Each row is followed by its class number.
[ -8 -24  26 -17   5 -10  26 -14  -3 -18 -39 -14  30  -4 -10  16 -30 -14
  36 -31   6 -32 -40 -43  35   0 -62 -44  26   6 -44  -5 -12  24   8 -11
   9  -1  14 -11  37] -> 5
[  8 -23  -8   4  10  28 -25  26 -11  17  -6  14  29  -2   7   3  35  14
  29   6  25 -13  10  25   4 -12  26 -38 -22   9 -21   6  22  -4   1  -1
   1   3  31 -21 -20] -> 10
[ 41  -7  10 -12 -10  28 -23  -1  12 -14 -27 -10   0  13  34 -14  -2  20
  33  -7  66 -15  28 -21  -4 -14  -5  24   9  16 -19 -27  45  -3 -80 -33
   7  43 -11  15  -6] -> 8
[ 22  -2  35 -10  21  12   3  30  -5 -14 -16   6   5  -5 -24  39   4  34
  -7  38  -7  20   9 -21  12  30  -7 -19 -18   1 -13  -9  10  17   8 -12
 -12 -29  16  11  19] -> 9
[-49   6  -1  19 -18 -19  47  17 -18  37  14  -4  14   8  -3 -29  -4 -54
  -5 -67 -18  29   9 -24 -20 -31  45  -8  13  -7  31  39   4  21  17 -23
   7   0  40   9  -1] -> 6
[-27   4  -5 -23 -18 -33 -22   3 -50 -28   1 -44  24 -41 -15  -7  11  -1
 -31  31  15 -73 -15  21   0  -3  -3 -35 -13  21   2 -24 -28 -34  -4 -10
   6  47  19 -28 -51] -> 0
[  5 -12  38 -42  25 -38  -7  35 -38  26  10 -53  -3  13  11   8  26 -21
 -41  50  18 -63   9  40  22 -10  10  20 -35  34  22  18 -10  29 -33 -12
 -20  28  18  29  -4] -> 1
[ -9  -1  36 -15   8 -24 -17   2   2  26 -29 -17   4   1 -14  25   6   1
 -10   1  32 -21  -7   5  10  -6   2 -28  17 -12  -3  10 -12 -12  13 -12
  -6   3   9  -4  -9] -> 3
[ -4 -39  -5 -13 -16   5 -40  19 -20  16 -31 -14  -2  -3 -21  -8  42 -32
 -36  60 -26 -15   2  35   4 -37  26  -4 -12  23   0  11  -2  34 -25 -67
  -5  10  39  28   1] -> 11
[-11   2  16   5 -37   0 -10 -20  13 -34   0 -11  -2  -9  40   2   7 -10
   2  -9  25 -36  -2 -27 -15  -5 -21 -20 -25 -38   4 -11 -19  35 -36 -33
  23  66 -23  20   2] -> 1
[  9  -3   0 -16  17 -33   6  18 -12  20   9 -25   6 -28  -9  -9 -44 -39
   5 -21  -7  12  17  33  25 -28  -6  23  10  11   3  14  16 -13  12  -6
  20 -13  25  55 -11] -> 0
[ 28  -3  -2 -24  43 -34 -21 -44 -10  -4   2 -47  19 -14  31   6 -24 -75
 -56  39 -22 -15 -20   9  -3  50 -12  -6  21  25  12 -12 -31  37 -17 -18
 -50   0  12  17  14] -> 1
[  31   -2   10  -19  -28   14    4    8    3   32    0   15   25    6
   39  -20   -5  -64   -5    0   34 -102  -13  -30   33   21   59  -23
   -8  -14   -7    6   49    9    3  -12  -10  -17   39   16    8] -> 7
[  1  -2  28  14   8  13   0  43  -1  -9 -26  23  20  -8  30   3  35  11
  15  -4 -18  23  -3 -11  40  19  -8 -29 -35  20 -28 -29 -24  60  42 -10
  -4 -41  24  -2  36] -> 10
[ 13   3  11  -4  -4  36  -5 -20 -19 -32 -40  -6  34   0  28  30  28 -71
  -1  31  17 -75  -3  22  31  -5 -57 -12 -31 -23 -33  -3 -10 -14 -23 -38
  -1  32  -7  28   8] -> 7
[ 14 -20  32   6 -33  25  -2  -9   5  -9 -21  20  -5  27  17  12  -4   8
 -14  22 -20  24   1 -34  12  -5  38  16  32 -28  24  42  -5   3 -22 -34
  -4   6 -13  22  -6] -> 7
[  5  23  12  12  19 -10 -31   7 -30 -37 -19   6   4 -39 -16  20  43  40
  -2  68  20  -1  26   5 -18  28 -27 -30  -4 -27  -9  -3 -34 -42   0  10
 -18  12  32 -38 -21] -> 4
[ -7  28  15   6 -15  -6  -9  -2  26   9 -55   4   3 -27 -16   8  24 -71
  18  10 -25 -24   4  -9   6 -17 -18  -8 -18   2   6 -10  16  -9   0  -7
  20 -30  13  49  -4] -> 11
[  8  18 -12  25   8 -57  30  49 -22  12  -1 -19  33 -30 -35  15  25  25
 -11   6 -45 -20  14 -11  13   1  54  -7  28  17  -1  30 -22  14  17  -4
   9  26  39 -30 -26] -> 8
[  1  14  -5  14  20  17 -18  14 -16  24  56   7  17  20  17  -7 -40 -44
 -66  25 -13 -52 -18  23 -20  25  25 -29  42  18  -7   1  21  26   2 -26
  -5  16 -15  39   9] -> 9
[ 20   3 -13  -1 -24 -21  -8 -12  23 -16 -15  -1  28 -11  -4 -19  10 -24
  33   6   2 -14  -8   0  18   2   4   2  22   2 -10 -24  10  12  -8 -20
   2  11  32 -13  -9] -> 5
[  6  32  -2   0 -20 -33   6  11  11   0   7 -11   8 -29  -1   6  34 -35
  18  -4   6 -24 -14   1 -19  18  27  25  37  13  -1  -8   6  21 -10  -9
  10  20  33  -9 -22] -> 7
[ 12 -46   4 -28  21  17  -5 -36 -26  63  -5 -15 -19  37 -13 -31  20 -52
  38  19   8 -21   8 -11 -26 -14   9  34  27   3  28  64 -21 -14 -48 -13
 -25  -5   6   1   4] -> 6
[  5  -9  24   4   8 -19   4  25  -1   8 -23  16  13   6 -26   4   3  45
  -2  44   1 -60  -8   8  25  15  13 -11  17  11  44  40  10 -31   5  -4
   3  36   8 -19   5] -> 9
[  1  -3  31  -9  31   3  10   4  10   3 -48   6  24   1 -10   2  -5 -17
   6 -29  -7   0 -15   8   3  -5 -21  -5   2 -23  -9  19  -9 -15 -12  12
  14  -3 -11  14 -32] -> 2
[-17 -11 -10 -15 -19 -43 -31  26 -61  -1  32 -27 -10  -3  -5  -1  28 -17
 -53  55 -20 -17 -15 -26   7 -17 -20 -37  23  15  15  -5 -89  -1  22 -33
  -6   6   2 -12 -43] -> 4
[  16   24   16    4   35    8   13  -29  -44  -38    0    3   22   30
   17   23    3    5  -17   59   30 -114    4  -17    9    6  -43    1
  -15  -47   -7   23  -50  -28  -22   14    6   33  -56   19  -28] -> 9
[ 41   6  -8  51  17  -4  16  -6 -15   6  27   9  39 -39  60  10 -21 -44
  17  29  -8  27  26  16   5   1  -7 -17  43  48  32   9  44  32 -35  -8
 -21  26  88  14  14] -> 10
[-17  18 -17  -2  14 -17 -30 -14 -10   9  24   4   1   7  15 -15  33 -45
  38 -30  61  -3  -9  36   0  -3 -20  16  18   4 -23 -37   8  -2 -17  34
   6  -4 -18  18 -35] -> 7
[  9  -5  -4  -5  17  -9  55  28 -51  30  43  17   6  -5  30 -24   8   8
 -28  16 -17   5 -22 -28   1  -7  16   5   8  26  -7  36  -3  14  29  56
   2 -93 -11  19 -13] -> 9
[ -1   8  30  -8  38 -48 -51 -17 -18   7  35  19 -16  33 -37  -7  10 -18
 -21  20  10 -85 -10  68 -31  13  -7  -8  34   6   0  -6 -91  17  39  -2
  -5 -10  69  35  -6] -> 7
[ -2  29  13   7  -7 -18  17  12  -7 -18 -24  14 -12  -2 -20 -41   3  -7
  -9   5 -13  20 -12  -8 -45  -4  30  33  16  44 -12 -14   2  30 -30   6
  -6 -13  76  -9  -9] -> 4
[ -1  36  10  22   6  27  -6 -37   8 -26 -34  24 -11  23   0 -29  -1 -10
  21 -33  17  45  -3  76  -6 -15 -14  10   6 -36 -13 -60  -3  -4  -4  11
 -10  -3  -1 -39 -34] -> 2
[ 38   3   9 -12   6 -23  -5 -18  16  38 -76 -30  14 -34  13   0 -46 -74
  -8 -31  18  -9 -24  28  29   4 -18   3  36   3 -16 -40  37  39 -30 -18
 -19   0  21   2  -5] -> 3
[ 10  30  26  10  -2 -11  12  13  -7  20 -12   9  16 -22   4 -14  30 -15
 -16  22  26 -32  12  66  -4  -7 -30  -2 -14  -9  25 -34 -15   1 -28 -12
 -10  51  40 -14 -16] -> 3
[ 36  -2  24  13  -6  22  -1   8  -5   2 -57  -5  -4 -14  15  32  -7  17
   2 -21  10 -35 -11  44 -21   2   7 -17   9  -1   3   4  17  13 -11  -5
  10  25  -4 -26 -29] -> 8
[-19   4   1  19  10 -37 -32  39  -7  -7  12  17  10 -10  -1 -11  49  25
  46   6  16  45  -1 -23  28 -14 -29  -3   6   2  -4 -13 -29  22 -17 -20
  38  36 -26  38 -21] -> 0
[  3 -15  13   8 -19 -14  18  18   1  -3 -50   8  11 -19   8 -20  39   8
  27  -6  -8  18  -6 -51   9  -5 -29  -4   9   9  12   6   6  -6 -63 -26
  26  37   0 -15  -8] -> 8
[-20   1 -18  -1 -28  -7  -8   2 -31   0   2   6  16   1  21 -24 -32 -53
 -17 -43 -14 -50 -23   5  24  -8  52 -18  26  25  -3 -23  -1  27  26   5
  -7 -13  37 -15 -22] -> 10
[ 36 -15 -34 -28  27  17  27   9  -7  30  34   2  18 -12   3 -22 -34 -18
   0   4  14  37 -36 -15  18   8 -18   8  34  42  -5 -13  50  19 -26 -11
 -18  -7  42  11  49] -> 0
[ 12 -17 -39  -2  76 -37   9  31 -30  27 -16 -18 -21  53 -21  14 -15 -39
 -25   5  13 -18  -8  89  16 -33  -8  19  -7  48  20  30  20  -6  24 -12
 -14  36 -17 -10 -14] -> 11
[ 25 -12  10  12 -11  -7  37 -15 -18 -10 -47  -1  15 -32  10  -3   0 -53
  35 -32 -32  58   7 -41  -9  -1  -1  -2 -26  12  26  -4 -22  25 -12  -1
 -10 -17  13  11 -37] -> 0
[ 40  11  -3  34  25 -18 -10   6  -2   6   2   1   5  13 -24 -22  31  52
  11  82  32 -52  12  53   4  -2 -24 -10  -4  37 -11 -36   0  33 -27 -18
 -12  50  36 -29  25] -> 9
[  12   -8    7   -1   11  -10  -36   18  -31    6   -4   12    6  -15
   -2   11    0   -1  -20   45   10 -100   12    7   16    3   11  -55
   -8  -23   -7    5  -31    3   35  -16    2    3   14   15  -11] -> 11
[  4  -2  -5 -25  33 -32 -51 -10  -6 -17 -11 -29 -39  56 -33  25  16  11
 -75  91  19 -71 -26   5  -7   1  -7   9  -7  19  18   9 -20   6 -13 -33
 -17  26   6  22  12] -> 11
[ 26 -33  19 -22  -3  12  27 -13  12  11 -30   8 -30  24  -6 -17 -24 -16
  18   6  18  20  -9 -24  20 -18 -77 -23 -46   0  -7 -17  24 -53 -43   3
   4   6 -27 -22  -3] -> 3
[ -5  14  12  15 -26  14  -9   2 -31 -12 -50  -7  10  -6   2  -2  12 -12
 -17  28 -19 -52  -3 -41  -2  -9  -6  -9   0  12  -5  -4 -17   4 -39   0
  -8  10 -18  17 -28] -> 6
[  9 -42  21  12 -15   1 -57 -44  32 -19 -44 -13  -9 -15   1  39  -1 -60
   6  41 -37   9 -26  -6  13  54  27 -16 -14  31 -15  13  16  42 -36 -13
 -33  14  13  21  23] -> 3
[ 88 -17 -23   9  21  11  28  34 -22  26 -63  17   9   7  27  36  12  -6
 -43  17 -31 -10 -19  33   9 -28 -25  16  23  16  51  52  -9  -3  11 -22
  -8  -3  -5  16 -26] -> 8
[-27 -18  12   9  27   3  38 -20 -39  17 -14  33  -3  19 -26 -39  -1 -35
  70 -48  12 -21   7   2   4  -6 -46 -10  -1  48  -7 -10 -25 -18  10  54
 -20 -27  -5 -13  23] -> 9
[  5   9  25  -3 -38   5 -34 -28  -5 -37 -30 -23  -1  -6  14  19  10 -41
  27  24   1 -78   9  14  16  -8  58  -2 -22  -1 -32  -4   3  30 -13 -21
  -5  15  27  11  -7] -> 1
[ 38   7 -23  14  29 -12   7  23  34   5 -51  -3  23  27 -43 -20  26  21
   6   4  17 -50   7  30  16 -15  -5  23 -34  -3 -17  -7  -3   9 -23  -7
  -3  68   0 -15 -11] -> 2
[ 35  15 -20  15 -12  -4 -23  27  17 -12  -4   0  43  -8   9  37  21   8
 -11  47 -30 -45   3  19  63 -14  41  16   7  -1  -1  19 -15  41  39 -34
   6   3  54  31  11] -> 10
[ 27   0  38   2 -29  27 -38   0  23  23  25  14 -12  -9  25 -11  20 -27
  13  55   3 -23   0  19   0  21  12 -16   3   3 -12 -31  -4  37 -28 -40
  -7  17  16   6  15] -> 3
[ 10  13   6  22  15 -10   5   3  -9   5   6   5 -17  -2 -12 -19   5 -24
  43  14 -15 -16 -13  25 -19  13  -7 -10 -23  38  -3 -15  -2 -10 -12  25
  15  25 -28 -23 -39] -> 0
[ 44  23  13 -17  24 -15  11  39 -38 -26 -17   7  23 -40  13  21  17 -31
  24  13 -10  -9 -19  13  39 -16 -68  13  48  -4 -39 -42 -38  44 -17 -39
  19   8  44  10 -30] -> 2
[-11   3 -12  -3   9  -9  -5   2 -43 -28   6  -7 -20  23 -11   4  15 -26
  20 -10  16 -54   8 -50 -28  -5   7   0   9 -17 -50  17 -43  26   6 -40
   5  14  20   2   3] -> 6
[  8  19  -8   9   4  -9  42   6 -22  57  14  24  48   8 -34 -13   9 -52
 -14   1  -7 -54 -28  39  39 -15  23 -39  17 -13   7 -19 -27  38  16 -25
 -27  31  89 -43  12] -> 3
[ 28 -14  13   6 -19  -8  -5  -5 -18   1  25   5  -4 -12  25  -6  23   6
   9  38   2  -8  -5   8  20   7   9  -9 -26  28  22 -16  14  23 -40  30
  -5 -14  51   1 -14] -> 8
[-19  21   6  -2  -9  -7  41  22 -15   5 -38  17  28 -22 -52 -12   7   7
 -21   8 -17 -66 -14 -29  10 -12 -23 -12 -13  12  23 -22 -22   9 -22  16
   0  32  34  -2   6] -> 11
[  1 -28   7   7 -35   5  -2 -46  -1 -35 -12 -31  10   1 -33  22   9 -23
   0  56 -45 -32  -1 -84 -28  -1  -2 -22   4  29 -36  34 -10   7 -53   0
 -13   7  16  26   6] -> 5
[ 26  13  15  -4   9  20 -38  10  -1 -11 -17  15 -18   9 -25  23  32   3
 -11  54  -1 -18 -16  23 -16  15  -6  -6 -29  -2   3 -13  -4   2  -9 -20
  -1   7  20  25  -4] -> 0
[ 37  -4   0  27 -18   4  44  20  16  30   1  18  18   3  -4 -38  31  72
  10   7  -9 -23   4 -36 -43 -31  51 -21  12   4 -13  27 -36  55  28 -30
  13 -11  78 -49  23] -> 10
[-15  -1  17   4  -6  14  -2   5  11 -27  -3   3  26  18 -17  -9  -9   6
 -37  11  -9  20 -11  28 -26 -10  -9 -11   2  -7 -19 -10  20  16 -41 -38
  13  42  21  13  -7] -> 5
[ 24 -52 -20   2  -1 -22 -24  -9  -9  -4 -57 -22  29 -19  22 -15   7  17
 -31 -10  -3 -30 -12  54 -11 -21   3 -13  12  36  16  29 -34  -6   9 -26
   2  23   7 -13 -30] -> 8
[-13 -44  21 -13  21   3   0  -5 -32  43 -20  16   5  11 -18  -8  -1 -47
  30  -6   0 -13   5  31  27 -49 -26  -5   8  11  31  24 -25  12 -15 -10
  -1   1  24  37   4] -> 11
[  9   2  18   5 -20  61 -51 -35  -6  16 -16  47  -1 -26  12 -26  11   7
  -1  26  16 -48  13  30 -13  31   6 -25  20 -20  11 -29  -5   4 -27  29
 -50  -3  18  17  42] -> 1
[-22  -8 -28 -18  -1 -42 -10  18 -31  20  22 -19  24  15 -31   7  -3 -17
 -37 -43  47 -32   7  26   8 -35  12  -7   3   0  39 -16 -12  19  19 -12
  -7  20  36  38 -31] -> 9
[ 17  31  34   7   7  15  80   1  -3  53  41 -16  33  -1  12  -7 -15 -34
   1 -12 -29 -46   7 -70 -22   7   8 -23   8   1   5   8 -42  44   8   9
  -4 -19  28 -10  24] -> 10
[  8  14  28  12 -23 -11  16 -10 -18 -29 -42  13   8  17   2  15  19 -26
   5  12   2 -64  -4 -28  12  -2  31  -6 -32 -11  18  10  -3  21   2  -8
  -1 -12  33  15 -19] -> 9
[-12   4  18  19  -4 -35   3   3  23 -12   0  10  27 -35  31 -16  23  21
 -10 -16 -22 -12 -54  22  -8  20   1 -28 -11  22   1   8 -23  26  31  27
  44 -30  27   3 -10] -> 8
[ 31 -16  -6   0  22  20   4 -13 -13  27  -6  -5  13  10 -35  -9  -3 -16
  13  31  -6 -64   5 -25 -23  10 -20 -33 -20  -3 -16  17 -59 -18 -15  15
 -17  30 -22 -30 -17] -> 4
[ 30  -9 -50   0 -11  27  27  30 -18 -26  14  11  44   0   7  23  23   2
  14 -17   5  23 -20   6  13 -43   4 -14  18  40  -6  -8  -4   5  23 -27
 -10  28  29 -26 -35] -> 2
[-12 -29  24 -14 -10 -13  21 -11   2   5  10   3 -20  13   6 -14  32 -59
  59  -3  23  22  17 -35  31   7 -17  -5 -38 -42  -3  25  23 -21 -26 -23
  12   3  23  -9  25] -> 7
[  9   0  -4   8  16 -23 -40   0   2  68  -8 -10  17  -1   2   2   8 -57
 -10 -10   9 -58  -5 -14   1 -14   2 -16  18 -35   6  18   3  39 -36  15
  20  -4   7  62 -35] -> 10
[  3 -44  13  -2 -23  -9  -8   4   7  56  -6 -21 -30  12  23 -11  -8 -76
   8 -12 -27 -15 -38  65  25 -29  17  -7   5  24  -9  29  -2  35  24 -37
  16   3 -22  -8  -3] -> 3
[  5 -30 -16  -3   4 -19  13  17   9  24  19  23 -18  20 -46 -27  18  49
   2  -5   4  10 -31  35  -3 -12 -12   7  14  -9 -13   7 -13  56  23   5
   3  -7  58 -18  45] -> 5
[ 28 -37 -13  32  11   2 -13 -34 -14  17 -22   1  13  22  25 -37   0  29
 -43  28  27 -24  10   5 -32  -1  -8 -25   0  32  31   4 -28  23 -13   6
 -45   9 -24  10   5] -> 9
[ -1 -24  24 -17 -10   8  17   8 -31   5  -9 -33  -4   1 -15  30   1 -58
   6  -8   6 -54   7   3  16  12  29  -1 -48  16 -34  10  29  34 -22  13
 -22   5  33   8   9] -> 7
[  8 -57  -9 -42 -51  12  -2   2  -8 -46 -66 -17  14 -37   8  -1  12   7
  -9 -43  -7  21 -18 -62   8  -7   7  21 -10  -9 -11  -4 -26  36 -32 -14
 -10  -1   4   9 -29] -> 2
[  5  20 -21 -54 -10 -36  35   7 -26   2  77 -55  32 -36  33  -9  16 -57
 -36  32 -23 -36 -26 -62  14  15  -7  29  14  35   1 -16 -45  41 -29  -3
  -9   2  -1  22  -2] -> 1
[ 13   4 -31  -4  16 -19  -3  -2 -10 -14 -32  -5  29 -20   9  13  29 -27
 -30  39   4 -78 -12   9  12   7  28  -5 -24 -29   0  36  -7   1  24 -15
   0   7  15   2 -12] -> 11
[ -6  -3 -20 -13   1 -19  -7  -3  12  19  44 -24   5  46  -9  30  28 -97
   7  -2 -23  20 -44   8  20  -8  12  32 -17  -1   4  11  12  52 -26   9
  15  -3 -30  51 -47] -> 5
[  4 -11  15  13  16  43 -10 -27 -19 -20   0   5  13 -24  -6  15  19   6
  39   9   0  25  -8  39 -46  12 -14 -27   0   8 -20  -4 -34  13  -2 -13
  -5  21  13 -20   1] -> 0
[ 32  11   1 -18   0 -20  -8  -4   6 -31 -53 -27  14 -37   3  24 -23 -24
  -9 -17  -7 -13 -11  39  -8  14  20   4 -10   3  -5 -26  13  24  -9  -9
  -6  19  19 -14 -41] -> 1
[ -9 -14 -20 -17  11 -25 -17  37 -27  -5 -41 -10  35 -16 -23  13  45 -10
 -39  -3   8 -33  -3 -45 -42 -19  19   5   3   6 -14  59 -37   2  -9 -14
   5  10  28  47 -38] -> 4
[ 39 -15   8   3  26 -52  22  49 -65   8  -6   0  20 -11  11   1  24  22
 -15  31  44 -25   9 -18  -4 -19  -5  -5   6  60  52  11 -13  46 -32 -25
 -27  45  93  25  -9] -> 0
